Here are made-up nodes, facts about them, and rows of numbers that follow some of those facts. Name the node behind each unnamed row.

There are 4 kinds of fact about the nodes: Φ, Ψ, Ξ, ζ.
lazu | Φ zagir | Ξ 144
soge | Ψ gatra | Ξ 201
mubrilo | Ψ sufek | Ξ 201
skevar | Ξ 432
viplam | Ξ 201
medobus | Ξ 144
bikal | Ξ 201
plikel | Ξ 432
kela | Φ trotrepos | Ξ 144
grugek | Ξ 144
getri | Ψ plafu | Ξ 144
dabre | Φ taklo | Ξ 432
klosek | Ξ 144
biklunen | Ψ bruflun ruti tane | Ξ 144
gute | Ψ lamiris | Ξ 201
deklon | Ξ 144
klagus | Ξ 144
ladotam | Φ tregam | Ψ luplun | Ξ 201
skogroze | Φ plafu | Ξ 432
lubis | Φ kloki | Ψ plefler nizi | Ξ 201
flega | Ξ 201
klumon | Φ floplamak | Ψ plotrim mubrilo | Ξ 144
klegen | Ξ 144
flavin | Φ lazu | Ψ kitil | Ξ 144
stubul | Φ pople | Ξ 201
liklo | Ξ 201
tane | Ψ skera | Ξ 144
gibom | Φ flovas | Ψ zagir | Ξ 201
zoflan | Φ brutreska | Ψ kupem gibom | Ξ 432 | ζ dite broveful nivu
maskun | Ξ 201 | ζ fusto klagus medobus skosavom kela
sufek | Φ klorim | Ψ bruflun deplafas | Ξ 144
kloki | Φ gatra | Ψ deplafas | Ξ 144
biko | Ψ skera gibom | Ξ 432 | ζ gesun rubru vudrus plegasta medobus plikel skosavom vusa
zagir | Φ floklen | Ψ rilim skera maflusok | Ξ 144
rilim | Ξ 144
ruti | Φ leklel | Ξ 144 | ζ plefler depam brele ladotam mubrilo broveful brutreska mazan tane kela
flibrum | Ψ tosuk | Ξ 432
vudrus | Ξ 144
sidim | Ξ 144 | ζ paka plumis muliro puga
drisu | Ξ 432 | ζ sedak fosta trulan sekladem lamiris maral stubul taklo floklen ketebros klopli
fibam | Φ paka | Ψ bruflun rilim bugrun deplafas | Ξ 201
fuzan | Φ maral | Ξ 201
fustan | Φ flaflu | Ψ rilim zutror kitil zagir plaru | Ξ 432
rusus | Φ vagok | Ψ fusto | Ξ 201
zumes | Ψ fibam | Ξ 144
trinir | Ξ 432
brutreska | Φ rusutrer | Ξ 432
konol | Ψ zagir stubul plimom | Ξ 144
flesil | Φ pelosom | Ξ 144
verik | Ξ 432
lidem | Ψ dabre | Ξ 144
viplik | Ξ 432
kupem | Ψ pleflo | Ξ 144
vigin | Φ skodrum | Ξ 432
fazur | Ψ sedak rubru zikli gibom | Ξ 201
mazan | Φ zoflan | Ξ 144
pople | Φ stidri | Ξ 144
plumis | Ψ rilim | Ξ 144
gosti | Ξ 201
plotrim | Ψ skera maflusok | Ξ 144
trili | Ψ pleflo | Ξ 201
plefler | Ξ 201
kufil | Φ ladotam | Ξ 201 | ζ roston pivur skogroze lamiris klorim dreli vizar tosuk trinir taklo tane
bredetro | Ψ plimom | Ξ 144
fuplen | Φ skogroze | Ξ 432
zikli | Ψ flesil skefostur | Ξ 432 | ζ sedak trulan dite klosek
trulan | Ξ 432
nadrim | Ξ 201
gredos | Ξ 144 | ζ viplik skimir klelek broveful grosom kela plaru
leklel | Φ stakliklan | Ξ 144
brulek | Φ rusus | Ξ 432
klelek | Ψ flesil broveful | Ξ 144
druzus | Ψ bugrun | Ξ 201 | ζ fusto bredetro lofi paka lidem tane
skodrum | Ξ 432
vozu | Φ puga | Ψ sufek deplafas | Ξ 201 | ζ tofos zagir vigin
pletros | Ψ bruflun | Ξ 201
skefostur | Ψ klumon vozu | Ξ 432
broveful | Ψ skera | Ξ 144
skeskon | Ψ plotrim | Ξ 201
plaki | Ψ zutror | Ξ 144
pelesu | Ξ 201
vizar | Ξ 201
ploklas | Ψ trelive | Ξ 432 | ζ zona vuskam skimir plople pogak skevar deplafas
truzal | Ξ 201
flabriflek | Ψ foskam | Ξ 144
pevu | Φ vozu | Ψ fuplen | Ξ 144
fasta | Φ sufek | Ξ 201
trikle | Ψ sufek | Ξ 201
pelosom | Ξ 144 | ζ bitol ruvil
kladifel | Ψ vunen | Ξ 144
bratripun | Ψ plefler | Ξ 144
brarutra | Ξ 144
vuskam | Ξ 144
plafu | Φ viplam | Ψ zagir plimom | Ξ 144
bugrun | Ξ 144
fusam | Ψ rusus | Ξ 201
telon | Φ tofos | Ξ 144
ruvil | Ξ 144
rusutrer | Φ fosta | Ξ 144
rubru | Ψ brubis | Ξ 432
plitu | Ψ biko maflusok pleflo | Ξ 201
trelive | Ξ 201
runis | Ψ sekladem | Ξ 144 | ζ roston gute trikle bronimem gugra plaki
floklen | Φ fidri | Ξ 144
brele | Ψ plaki | Ξ 432
tosuk | Ξ 144
tepom | Φ flaro | Ξ 201
fusto | Ψ rilim tepom | Ξ 201
foskam | Ψ fibam plitu | Ξ 201
fistur | Ψ vudrus | Ξ 144 | ζ trikle biklunen deklon fusen lidem steplol
plimom | Φ fusen | Ξ 201 | ζ sedak sekladem depam lofi flavin
kitil | Ψ rilim | Ξ 432
tregam | Ξ 144 | ζ maradri steskigror brarutra trotrepos nivu flavin tosuk grosom fuplen
gatra | Ξ 201 | ζ skogroze brele bronimem plupos brutreska fusam medobus pesisto
luplun | Ξ 144
flaflu | Φ trili | Ξ 144
mamam | Ψ zizestis | Ξ 201
fusen | Φ tepom | Ξ 432
depam | Ξ 201
skimir | Ξ 144
stidri | Φ vigin | Ξ 432
gigril | Φ fuzan | Ξ 201 | ζ kistos ketebros getri
zave | Ξ 144 | ζ skera bredetro bikal kitil skimir mamam vizar deplafas rastuden
klorim | Φ telon | Ξ 432
miko | Ξ 201
tofos | Ξ 201
deplafas | Ψ tane | Ξ 201
vusa | Ξ 201
skalugor | Ξ 201 | ζ vunen fuzan trelive gugra flesil grosom klopli
pufek | Ξ 201 | ζ foskam teskis flesil plegasta skeskon plumis mevom
pivur | Ξ 144
gribem | Ξ 201 | ζ skera konol klumon zagir mubrilo kloki flaro
stures | Ξ 144
muliro | Ψ bitol lofi floklen | Ξ 144
skosavom | Ψ skera | Ξ 144
klopli | Φ grugek | Ξ 144
roston | Φ steplol | Ξ 144
fidri | Φ trestu | Ξ 144 | ζ maflusok fusam bipam taklo klopli
zutror | Φ pogak | Ξ 432
lamiris | Ψ druzus | Ξ 432
fosta | Φ fusam | Ψ fusto skogroze vizar | Ξ 432
nizi | Ψ skera pleflo | Ξ 144
flepla | Φ kela | Ψ sufek | Ξ 432
skera | Ψ kitil | Ξ 144
bitol | Ψ luplun mubrilo | Ξ 201
sekladem | Φ skevar | Ξ 201
trotrepos | Φ roston | Ξ 144
nivu | Ψ pogak fibam telon | Ξ 201
vunen | Ξ 201
gugra | Φ fuplen | Ξ 432
bastam | Ξ 144 | ζ gute konol bripatror trelive mamam klosek
stakliklan | Φ brarutra | Ψ bugrun dabre | Ξ 201
flaro | Φ flesil | Ψ ruti klopli | Ξ 432
taklo | Φ gigril | Ξ 432
pogak | Φ dabre | Ψ konol tepom ruti | Ξ 432
dreli | Ξ 432
besaken | Ψ rilim | Ξ 432 | ζ fazur flesil grugek pelesu
plegasta | Ξ 432
floplamak | Φ miben | Ψ ruti | Ξ 201
lofi | Φ klopli | Ξ 201
kegri | Ψ nizi trelive dabre brubis | Ξ 201
bruflun | Φ kufil | Ξ 201
bripatror | Ψ pelosom ruti | Ξ 144
brubis | Ξ 144
rapor | Ξ 432 | ζ fosta zona leklel fazur gosti fusen floplamak
mevom | Ψ skera druzus | Ξ 201
paka | Φ fasta | Ξ 144
piple | Ψ rilim | Ξ 432
gesun | Ξ 144
burel | Φ truzal | Ξ 432 | ζ teskis flovas vuskam brutreska
klomik | Ξ 201 | ζ viplik gugra flega
zizestis | Φ brulek | Ψ gatra plimom | Ξ 201 | ζ miko bripatror tepom plople
zona | Ψ kitil flovas | Ξ 144
plople | Ξ 432
grofel | Ξ 432
vagok | Φ kistos | Ψ rilim pleflo | Ξ 201 | ζ kitil pletros plotrim verik deplafas
maflusok | Ξ 201
bipam | Φ pevu | Ξ 201
puga | Φ gugra | Ξ 201
pesisto | Ξ 144
teskis | Ψ bruflun | Ξ 201
nasko | Ξ 201 | ζ nizi plupos broveful skeskon medobus fuplen stidri
flovas | Φ klumon | Ξ 201
plupos | Φ ketebros | Ψ fibam | Ξ 144
trestu | Φ stubul | Ψ fosta stakliklan pople | Ξ 201 | ζ trelive
rastuden | Ξ 201
ketebros | Ξ 432
maral | Ξ 201
miben | Ξ 432
maradri | Ξ 201
kistos | Φ zutror | Ξ 144
stebrok | Ψ ruti | Ξ 432 | ζ fasta gosti sufek kloki brutreska kupem
sedak | Ξ 144
steskigror | Ψ klopli | Ξ 144
pleflo | Ψ ruti | Ξ 144 | ζ bredetro nivu stubul plegasta deplafas pelesu
grosom | Ξ 144
bronimem | Φ gibom | Ξ 201
dite | Ξ 201
plaru | Ψ gatra | Ξ 144
steplol | Φ bruflun | Ξ 201

Named rows:
plimom: [-40 -19   0   9 -14   2   9  -2 -48  -4  -4  19  -7  -6  -4   5 -20 -17
  12  -7  12  30 -21 -26 -25  22 -25 -24   3   3]
kladifel: [ 17 -23  -6 -11  -7  -4 -15   6  26 -17  23   2  12   0   3   0   0  13
   7  -8  12  11   7  20  -9 -28  13  -3   9  23]
zizestis: [-24 -42  -7  -7 -37  16   6   4 -45  -1  13   5 -12 -13  -9  33 -25  -4
  20 -14  13  33 -11 -11 -24  -7 -28 -20 -13   9]
bripatror: [ 16 -34   2   1 -13   3 -31   9  10 -21  15  -8  15  -6 -12   4  -5  14
  11 -14   3   1  21  11   3 -35  14 -13  -6  28]
gatra: [-45  -1 -19  12   2 -23  36  -1 -42  13   5  42  -1   9  24  -5  -6 -19
 -10  -8  -3  11 -43 -22 -34  22 -12 -34  13   5]
nizi: [ 16 -22  -3 -16  -3 -18   9   3  30 -14   9  10  15  14  -6  12   8   9
  10  10   0  13   7  11  -9 -32  31  -5  13  41]
zave: [-58 -39  28  -6 -13  12   3 -17 -50  12  25 -34   6  -9  17  19 -78  16
  31   5  12  41 -18  21  -8  -1 -15   7  11  -6]
klagus: [ -1   2   2   6  19 -13 -15  -4  24 -17  14   4  16   3   8 -25   0  10
  10  -3   8   9  -4  12  -7  -6  15   0  24  12]
flavin: [ 19 -23   2 -23 -15   3 -15   8  30 -24   8  13  10 -12   3   3   7   3
  12   1  18  21  -1  11 -13 -21  14  -8  15  26]
skera: [  9 -39  10 -38  -9 -15   0  -3  30 -15   4  -6  14  22 -15  27  -3  23
  23  14  18  36  14  25 -19 -27  19  19  24  39]
vunen: [ -4  -7  -4  19  12 -12 -38  -5  10 -23   7  -1   3   7 -20 -13  13  18
  15 -16   9  16   8  -8 -21  -5  -8   4  17  10]
klorim: [ 28 -15  22   7  -4   5 -14  13  32 -26 -14  -5  15  -1   8 -32 -15  13
  15  17  16  12 -14  24  17  15  26  -2  11 -12]
klelek: [ 16 -20  -7 -14  -6  -8  -7   7  26 -16  21   4  11   4   4   0   3  11
  10  -4  11  12   7  18 -11 -27  15  -4  11  25]
steplol: [-14 -11 -22  10  14  18 -23   4  30 -23  14 -23 -20  -5 -17  -7  16   2
  12  -8  12  17  -9 -21  -2  26   7  20  27  21]
rusutrer: [  7  -2  12   3   9   5 -19  -1  25 -28   8  -5   9 -12  -1 -22  -5   0
  22   6  15  23   0   3  -2   0  13   3  20  10]
bruflun: [ -8  -5 -28  10  12  18 -21   6  31 -21  23 -22 -22  -6 -11 -12  15   2
  13 -11  16  17  -7 -17  -3  24  -1  17  26  13]
plaki: [ 17 -24  -5 -12 -10  -4 -20  10  23 -20  19   6  14   0  -1  -3   4  11
   6 -11  15   8  14  17  -9 -27  11  -9   5  25]
skeskon: [  8 -11 -26  -4  -6 -12  -3   0  22  -9  22   9  -3   7  -1  13  19  15
  11 -11  -3  18  -4   1 -27 -26   1  -1  13  24]

Rows to name:
No name comes twice in this set of rows, the named rows included.
[  8 -23 -18  -1 -10  -3 -20  -1  16 -14  23  -4  -3   3  -9  17   9  24
  17 -17   2  21   7   5 -23 -31  -5   5   8  22] | fazur
[ -5  -4  -7  19  17 -10 -32 -12  14 -21  14  -2   3   7 -17  -9  13  21
  18 -15   5  17   0  -4 -22  -9  -2   4  18   8] | maral
[ 14 -16  24   7   1  -6  -8   2  27 -10   1 -17  20   9  23 -22 -29  32
  14  14   8  10 -19  38  16   2  28   3  16 -14] | plegasta
[ 16 -16  -6 -25  -2 -23  18   3  32  -9  11  13  12  20   3   7   8   8
  11  11   8  19   0  16 -16 -22  24   0  21  36] | skosavom
[ 45 -33  12 -13 -29  13 -13  23  33 -24  -7  -1  11  -7  11  -8 -10  15
  10   7  17  11  -7  32  15 -10  26 -10  -3  -2] | fosta
[  3  -2   1  17  15   4 -29 -10  13 -33   6   7  -3  -4 -30  -8  17  10
  27 -13  16  24  -2 -12 -18  -5  -4  -2  10   3] | fuzan
[ 43 -31   5 -12 -22  -4  -6  20  32 -14   9  -6  15  11  18 -14 -11  28
   5   1  15   3  -5  42  10 -17  23 -12  -1  -3] | skefostur
[ 26   2  16   5   3  -4  12  12  37 -16 -11  14  16  -1  30 -35  -8   3
   8  25   8   8 -34  19  14  19  35 -13  16 -11] | brutreska
[  2 -18  14   8   8  -8 -36   1   8 -29   4  -2  17   7 -16 -27  -5  11
  10 -10  23   9  17   6  -4  -5   4  -3  14  11] | klosek
[  2 -15 -22  -1  -8  -3 -11  -4  19  -5  31  -3  -4  -5  10  20   7  22
  17 -16  -4  23  -9   8 -26 -32  -1   5  12  19] | nivu
[ 11 -22 -18  -9  -7 -17  -6   0  23 -12  15   1  -1  17 -15  19  18  22
  20  -5   5  26   7   4 -28 -26   1   8  15  32] | mevom
[ -4 -23 -13 -11 -20  11 -12 -10  19   4  56 -49 -14  -3   9  35 -25  43
  47 -13   1  51  -1  29 -21 -39 -19  32  13   6] | deplafas
[  4 -10  15   6   4   6 -28   0  12 -32   4  -6  11  -9 -13 -21  -8   3
  22   0  23  22   8   2   0   1   5   0  13  10] | flesil

The same nodes again, as new rows of numbers:
Some nodes and their rows:
vudrus: [ -9  66  -9   0 -52  18  32  11  -5 -34 -34  16   1 -34]
sedak: [-11  23 -12 -38  -4   0   3 -18 -22  -8 -12   6 -16 -13]
rusutrer: [  0  13  12 -15  -3   2   4  -4   1  -6  -8 -11 -14  -5]
klumon: [ -1  15  14 -14  -1   3   3  -2   2  -5  -6 -12 -14  -4]
vuskam: [ -5   3  18 -11 -14  -2  -6 -12  -2  -2   6  -3  -8  -5]
telon: [ -4   5   4 -27  -5   0   0  -7   3 -10 -11 -10 -20  -5]
kloki: [ 3 22 23  1 -3  2  2  0 -9  1  0 -9 -9 -3]
brarutra: [ -3  15  11 -12  -4  -1  -2  -5  -9  -7  -3   2 -17  -6]
pelesu: [  4 -33  -1  18   2   9   3 -15  21   6   4   2   7   0]
nivu: [  9 -29   7  37  -4  -1  -4  -6   7  12   8   1  17   1]
flovas: [  8 -36 -14  12   4   0   4   2  20  -4 -14  -8  -1   1]
gosti: [  8 -26  -6  24   6   1   3  -2   8  -2  -5   7  -1   0]
bruflun: [  1 -42  -8   3  15   0  18  13  25 -14 -26  -4   0 -31]
plikel: [ -2   2   1   2   6  -6  -9  33  14 -10  11   4  -1  19]
stebrok: [ -2  10  -1   9 -14 -21 -23  32 -17  13  18   4  29  10]
fosta: [ -4   9  -3 -11  12   4   0  28  22  -5   5  -7   2  16]
biko: [ -4  -8  -6   5 -28 -36 -32  35 -17  11  18  -1  33  14]
besaken: [-14  20   1 -17  -3   9  -4  -5   3  22  30   2  33   1]

Which node is each row?
No name comes twice in this set of rows, the named rows included.
[ -6  17 -11 -10  13   4   1  24   6  -7   5   8   1  12] | trulan
[-11  11   6 -25 -22  -8  -9 -26 -18  11   7  -2   8 -14] | sidim
[-11  51 -56 -26  33  43  45 -43 -40  23   5   6  11 -40] | trestu
[  6 -33 -15  20   3  -5  -1   2   5  -8 -10   7  -4   0] | plefler
[-12  46 -27 -37  -7   2  11 -14 -52   8   8 -10  -4 -29] | fidri
[-14  12  -8 -38 -17  -3  -7 -28 -19   4  -2   0  -1 -15] | pelosom
[ -3  10  12  -8 -14 -12 -10  -2 -20  -3  -1   0  -8  -3] | tane
[-16  45 -63 -41  27  28  34 -53 -50  21 -23  28  20 -38] | skalugor
[ -5   8 -39  -8   7   4  13 -24 -33  14 -14  17  18 -22] | klomik
[ -5   7 -21 -13   1  -8 -33  26  28  -9 -12 -10  -1  33] | skogroze
[ 11 -24  13  41   9  10   7  -5  19   4   6   5   5   3] | pletros
[-14  13  -3 -29 -25 -15 -10 -20 -39  13   0   1  14 -26] | tregam

